Below are the code and all the weights of a small trained network. Each question names an input and a class and asks about switching units off, where a switched-off unit gives its printed mean instead of its output.

import numpy as np


def w(rows, s, z=0):
    codes = np.array(rows[::2]) - 128.0
    scale = np.full(codes.shape[1], s)
    scale[-1] = z or s
    return codes * scale


def norm(h):
    return h / np.sqrt((h * h).mean(-1, keepdims=True) + 1e-5)


def f(y):
    return y / 2 * (1 + np.tanh(0.7978845608 * (y + 0.044715 * y**3)))


def log_softmax(a):
    a = a - a.max(-1, keepdims=True)
    return a - np.log(np.exp(a).sum(-1, keepdims=True))


def net(x, mask):
    res = np.array(x, float).reshape(1, 3) / 4 @ E
    u = 0
    for l in range(2):
        y = f(norm(res) @ A[l][:, :-1].T + A[l][:, -1])
        res = res + np.where(mask[u : u + 3], y, B[l][:, -1]) @ B[l][:, :-1]
        u += 3
    return log_softmax(norm(res)[-1] @ U[:, :-1].T + U[:, -1])


A, B = {}, {}
E = w([
[2,64,65,102,113,157,78],'x0',
[182,26,168,139,67,176,55],'x1',
[98,155,245,98,104,215,112],'x2',
],0.0094)
A[0] = w([
[101,92,113,110,127,148,122,59],'0.n0',
[177,91,167,154,100,147,99,211],'0.n1',
[109,99,169,138,40,247,65,251],'0.n2',
],0.013,0.0023)
B[0] = w([
[105,88,198,85,124,113,99,151],'0.n0',
[170,250,106,161,181,97,172,191],'0.n1',
[171,242,166,194,108,217,208,249],'0.n2',
],0.012,0.011)
A[1] = w([
[160,126,93,118,143,77,185,180],'1.n0',
[127,170,133,124,83,253,143,168],'1.n1',
[149,238,91,182,137,96,142,249],'1.n2',
],0.013,0.0015)
B[1] = w([
[182,231,171,118,167,206,144,174],'1.n0',
[56,102,139,254,251,143,226,206],'1.n1',
[80,136,236,205,166,137,236,255],'1.n2',
],0.0092,0.017)
U = w([
[157,143,194,216,154,120,226,249],'0',
[57,2,104,86,103,136,94,7],'1',
],0.0087,0.002)

Each question gives the input, the list of numbers given to net, and the class t.
The units are the neurons (one row each of A and B). Each row of codes is followed by its name. A weight is (code - 128) times the scale printed after its matrix; where a second scale follows, it is the last column's (A, B and U).
mask holds one flag per neuron, layer by layer. A switched-off neuron (its flag False) gives its mean, the last column of its row in B, instead of its output. The means were averaged over made-up inputs and are rounded, as every weight is.
A unit's drop is (log p(t) with every unit on - log p(t) with that unit switched off) / (log p(t) with every unit on - log p(t) with every unit switched off).
The circuit of an input: a set's keep is (log p(t) with only the set's units on - log p(t) with every unit switched off) / (log p(t) with every unit on - log p(t) with every unit switched off). Starting from all 6 units, units are removed one at a time, each time the one whose removal leaves the highest keep (on an exact tie, the one counted first), for as long as the keep stays at least 0.8.
circuit, biggest first: the units of the circuit, biggest drop first
top k neurons: the k neurons with the biggest drops, biggest first
drop when u is switched off: that unit's drop, to one decimal
input [6,-4,-5], class 1: circuit, biggest first -> (0.n2 0.n1 1.n2 1.n1)
input [3,3,-8], class 1: top 3 neurons -> (0.n2 0.n1 1.n2)
input [2,-1,-1], class 1: circuit, biggest first -> (0.n1 0.n2 1.n2 1.n1)
input [6,-6,-1], class 1: top 2 neurons -> (0.n2 0.n1)
input [8,-2,-2], class 1: top 2 neurons -> (0.n2 1.n2)
input [7,-6,1], class 1: top neuron -> (0.n2)
input [7,-7,-4], class 1: top 4 neurons -> (0.n2 0.n1 1.n2 1.n1)
input [8,-1,-8], class 1: drop when 0.n1 is switched off -> 0.0
input [8,-4,0], class 1: drop when 1.n2 is switched off -> 0.2
input [8,2,-6], class 1: drop when 0.n2 is switched off -> 0.1
